Below is a small trained network, with its code and all its weights. Each question gives an input and a class and asks what happens when units are switched off, that is, made to give their printed mean instead of their output.

import numpy as np


def w(rows, s, z=0):
    codes = np.array(rows[::2]) - 128.0
    scale = np.full(codes.shape[1], s)
    scale[-1] = z or s
    return codes * scale


def norm(h):
    return h / np.sqrt((h * h).mean(-1, keepdims=True) + 1e-5)


def f(y):
    return np.maximum(y, 0)


def log_softmax(a):
    a = a - a.max(-1, keepdims=True)
    return a - np.log(np.exp(a).sum(-1, keepdims=True))


def net(x, mask):
    res = np.array(x, float).reshape(1, 4) / 4 @ E
    u = 0
    for l in range(2):
        y = f(norm(res) @ A[l][:, :-1].T + A[l][:, -1])
        res = res + np.where(mask[u : u + 3], y, B[l][:, -1]) @ B[l][:, :-1]
        u += 3
    return log_softmax(norm(res)[-1] @ U[:, :-1].T + U[:, -1])


A, B = {}, {}
E = w([
[108,105,150,152,67,205,105,96,148,122],'x0',
[71,138,109,120,142,60,182,186,106,214],'x1',
[251,121,227,167,191,112,85,90,1,98],'x2',
[106,235,142,199,135,126,104,92,138,165],'x3',
],0.0076)
A[0] = w([
[129,195,94,152,112,192,82,47,220,75,90],'L0N1',
[76,129,142,179,55,251,109,79,178,146,80],'L0N2',
[144,247,120,192,133,189,62,25,206,91,2],'L0N3',
],0.02,0.0093)
B[0] = w([
[141,132,90,112,167,115,71,177,169,66,244],'L0N1',
[172,142,195,109,86,188,119,102,142,175,245],'L0N2',
[79,114,161,142,4,173,114,93,65,178,253],'L0N3',
],0.015,0.016)
A[1] = w([
[9,108,58,154,123,63,212,177,157,173,11],'L1N1',
[115,176,176,244,149,81,116,64,1,144,18],'L1N2',
[53,199,89,127,57,164,145,134,251,177,1],'L1N3',
],0.023,0.0016)
B[1] = w([
[75,88,50,86,109,178,175,114,134,143,222],'L1N1',
[179,131,171,131,249,113,120,177,156,174,255],'L1N2',
[142,99,147,151,206,70,133,142,65,137,254],'L1N3',
],0.013,0.02)
U = w([
[74,100,31,103,148,117,194,127,122,127,182],'0',
[94,133,159,139,3,170,97,102,85,175,184],'1',
[177,120,117,113,136,108,150,90,139,46,9],'2',
[106,192,118,191,44,71,212,108,151,87,3],'3',
[114,184,61,135,131,94,110,139,175,63,32],'4',
[167,133,162,134,200,126,117,151,119,173,183],'5',
],0.013,0.0054)

Each question gives the input, the list of numbers given to net, and the class t.
The units are the neurons (one row each of A and B). Each row of codes is followed by its name. A weight is (code - 128) times the scale printed after its matrix; where a second scale follows, it is the last column's (A, B and U).
mask holds one flag per neuron, layer by layer. A switched-off neuron (its flag False) gives its mean, the last column of its row in B, instead of its output. The means were averaged over made-up inputs and are rounded, as every weight is.
A unit's drop is (log p(t) with every unit on - log p(t) with that unit switched off) / (log p(t) with every unit on - log p(t) with every unit switched off).
The circuit of an input: a set's keep is (log p(t) with only the set's units on - log p(t) with every unit switched off) / (log p(t) with every unit on - log p(t) with every unit switched off). Starting from all 6 units, units are removed one at a time, each time the one whose removal leaves the highest keep (on an exact tie, the one counted first), for as long as the keep stays at least 0.8.
circuit, biggest first: the units of the circuit, biggest drop first
top k neurons: the k neurons with the biggest drops, biggest first
k most important neurons of layer l: the k neurons of layer l with the biggest drops, biggest first
drop when u is switched off: that unit's drop, to one decimal
input [-2,-8,-5,8], class 1: top neuron -> [L0N3]
input [-6,-2,3,-5], class 2: circuit, biggest first -> [L0N3 L1N2]
input [1,-3,3,-8], class 2: circuit, biggest first -> [L0N3 L1N2 L1N3]
input [2,6,-1,0], class 0: top 3 neurons -> [L0N2 L0N3 L1N1]
input [2,6,-1,4], class 0: top 2 neurons -> [L0N2 L0N3]
input [8,4,2,-2], class 1: 2 most important neurons of layer 0 -> [L0N1 L0N2]
input [3,2,4,6], class 1: top 2 neurons -> [L0N3 L1N3]
input [-1,3,-6,-2], class 0: circuit, biggest first -> [L0N2 L1N1]
input [-4,-8,-1,-5], class 4: top 2 neurons -> [L0N3 L1N2]
input [-2,2,-6,-2], class 0: top 2 neurons -> [L0N2 L1N1]
input [3,-3,-8,3], class 1: top 3 neurons -> [L1N2 L0N2 L0N3]
input [-5,-7,-6,-5], class 4: 2 most important neurons of layer 1 -> [L1N2 L1N1]
input [-1,-5,1,-2], class 1: top 3 neurons -> [L1N2 L1N3 L1N1]
input [-4,-6,1,6], class 1: circuit, biggest first -> [L0N3]
input [-5,7,-7,1], class 0: top 2 neurons -> [L1N1 L0N2]
input [-7,1,-5,7], class 0: top 2 neurons -> [L0N2 L1N1]
input [-5,-8,3,-8], class 2: top 2 neurons -> [L0N3 L1N2]
input [-5,-5,-1,-6], class 2: 2 most important neurons of layer 0 -> [L0N3 L0N2]
input [-8,5,3,-4], class 0: drop when L0N1 is switched off -> 0.1
input [-2,-4,0,4], class 1: circuit, biggest first -> [L0N3]
input [-5,-4,-3,3], class 1: drop when L0N3 is switched off -> 1.3
input [-3,8,4,-7], class 0: drop when L1N1 is switched off -> 0.0
input [8,-3,0,-2], class 1: drop when L1N2 is switched off -> 0.2
